Here is a tiny trained network, its code and every weight. The questions are about switching its units off for an input and a class, where a switched-off unit gives its printed mean instead of its output.

import numpy as np


def w(rows, s, z=0):
    codes = np.array(rows[::2]) - 128.0
    scale = np.full(codes.shape[1], s)
    scale[-1] = z or s
    return codes * scale


def f(y):
    return np.maximum(y, 0)


def log_softmax(a):
    a = a - a.max(-1, keepdims=True)
    return a - np.log(np.exp(a).sum(-1, keepdims=True))


def net(x, mask):
    res = np.array(x, float).reshape(1, 6) / 4 @ E
    y = f(res @ A[0][:, :-1].T + A[0][:, -1])
    res = res + np.where(mask, y, B[0][:, -1]) @ B[0][:, :-1]
    return log_softmax(res[-1] @ U[:, :-1].T + U[:, -1])


A, B = {}, {}
E = w([
[127,152,175,117,139,161,151,105],'x0',
[114,149,147,125,118,148,131,123],'x1',
[82,106,8,57,138,184,237,76],'x2',
[125,124,101,148,96,120,131,163],'x3',
[122,125,170,165,148,117,200,109],'x4',
[144,60,213,50,2,76,172,63],'x5',
],0.0076)
A[0] = w([
[177,37,172,53,2,42,123,45,31],'n0',
[155,225,110,127,226,130,140,200,99],'n1',
[168,94,193,161,130,145,92,191,1],'n2',
[215,129,216,159,113,78,71,163,132],'n3',
[121,128,140,123,81,103,132,105,72],'n4',
[139,101,174,66,85,73,148,124,28],'n5',
[94,62,78,77,155,142,149,89,115],'n6',
[144,106,188,134,95,143,65,175,174],'n7',
[137,40,187,74,47,131,138,116,6],'n8',
[155,59,56,97,125,138,191,89,145],'n9',
[145,110,225,150,140,88,76,183,116],'n10',
[141,146,180,133,115,100,75,135,8],'n11',
[78,96,101,126,88,112,146,168,59],'n12',
[102,71,168,210,99,129,49,103,36],'n13',
[114,150,113,172,203,142,99,143,122],'n14',
[116,69,113,68,125,208,155,125,153],'n15',
[141,108,45,39,105,192,230,131,154],'n16',
],0.0087,0.0017)
B[0] = w([
[49,57,82,188,163,247,82,221,254],'n0',
[108,7,92,182,165,204,32,172,200],'n1',
[146,9,114,96,177,124,180,56,166],'n2',
[186,156,196,46,9,49,205,59,207],'n3',
[123,154,71,164,171,166,61,162,156],'n4',
[97,100,114,170,198,254,11,212,185],'n5',
[147,186,104,74,115,69,162,88,183],'n6',
[195,120,126,68,148,85,142,123,179],'n7',
[47,115,57,164,211,215,50,156,203],'n8',
[131,132,194,114,95,47,163,79,194],'n9',
[155,223,232,51,56,67,129,53,194],'n10',
[204,145,154,42,97,121,188,125,163],'n11',
[92,124,194,123,118,96,91,117,145],'n12',
[151,196,182,66,114,90,160,67,165],'n13',
[55,71,88,198,177,159,95,205,185],'n14',
[153,228,81,88,98,88,122,106,181],'n15',
[204,156,180,79,71,51,240,32,226],'n16',
],0.0065,0.011)
U = w([
[213,136,95,1,66,17,174,28,253],'0',
[81,75,47,160,188,204,40,186,3],'1',
],0.0063,0.00059)

Each question gives the input, the list of numbers given to net, and the class t.
The units are the neurons (one row each of A and B). Each row of codes is followed by its name. A weight is (code - 128) times the scale printed after its matrix; where a second scale follows, it is the last column's (A, B and U).
mask holds one flag per neuron, in row order. A switched-off neuron (its flag False) gives its mean, the last column of its row in B, instead of its output. The means were averaged over made-up inputs and are rounded, as every weight is.
A unit's drop is (log p(t) with every unit on - log p(t) with that unit switched off) / (log p(t) with every unit on - log p(t) with every unit switched off).
most important unit: the unit with the biggest drop
top k neurons: the k neurons with the biggest drops, biggest first
drop of u: that unit's drop, to one decimal
input [-7,1,7,5,1,-6], class 0: top 2 neurons : [n16; n0]
input [0,-8,-4,4,3,5], class 1: most important unit : n0
input [3,1,7,4,-2,-7], class 0: top 4 neurons : [n16; n0; n8; n5]
input [1,-7,-8,3,-3,-8], class 0: top 2 neurons : [n3; n10]
input [8,-7,3,7,-1,-3], class 0: top 3 neurons : [n0; n8; n5]
input [7,-4,5,-2,-1,7], class 1: top 3 neurons : [n0; n8; n5]
input [-6,-5,8,3,-6,-7], class 0: top 2 neurons : [n16; n0]
input [-7,4,-1,4,6,2], class 1: drop of n1 : -0.1
input [7,4,-5,1,4,7], class 1: drop of n8 : 0.3
input [-2,6,-5,-7,0,7], class 1: drop of n0 : 1.2
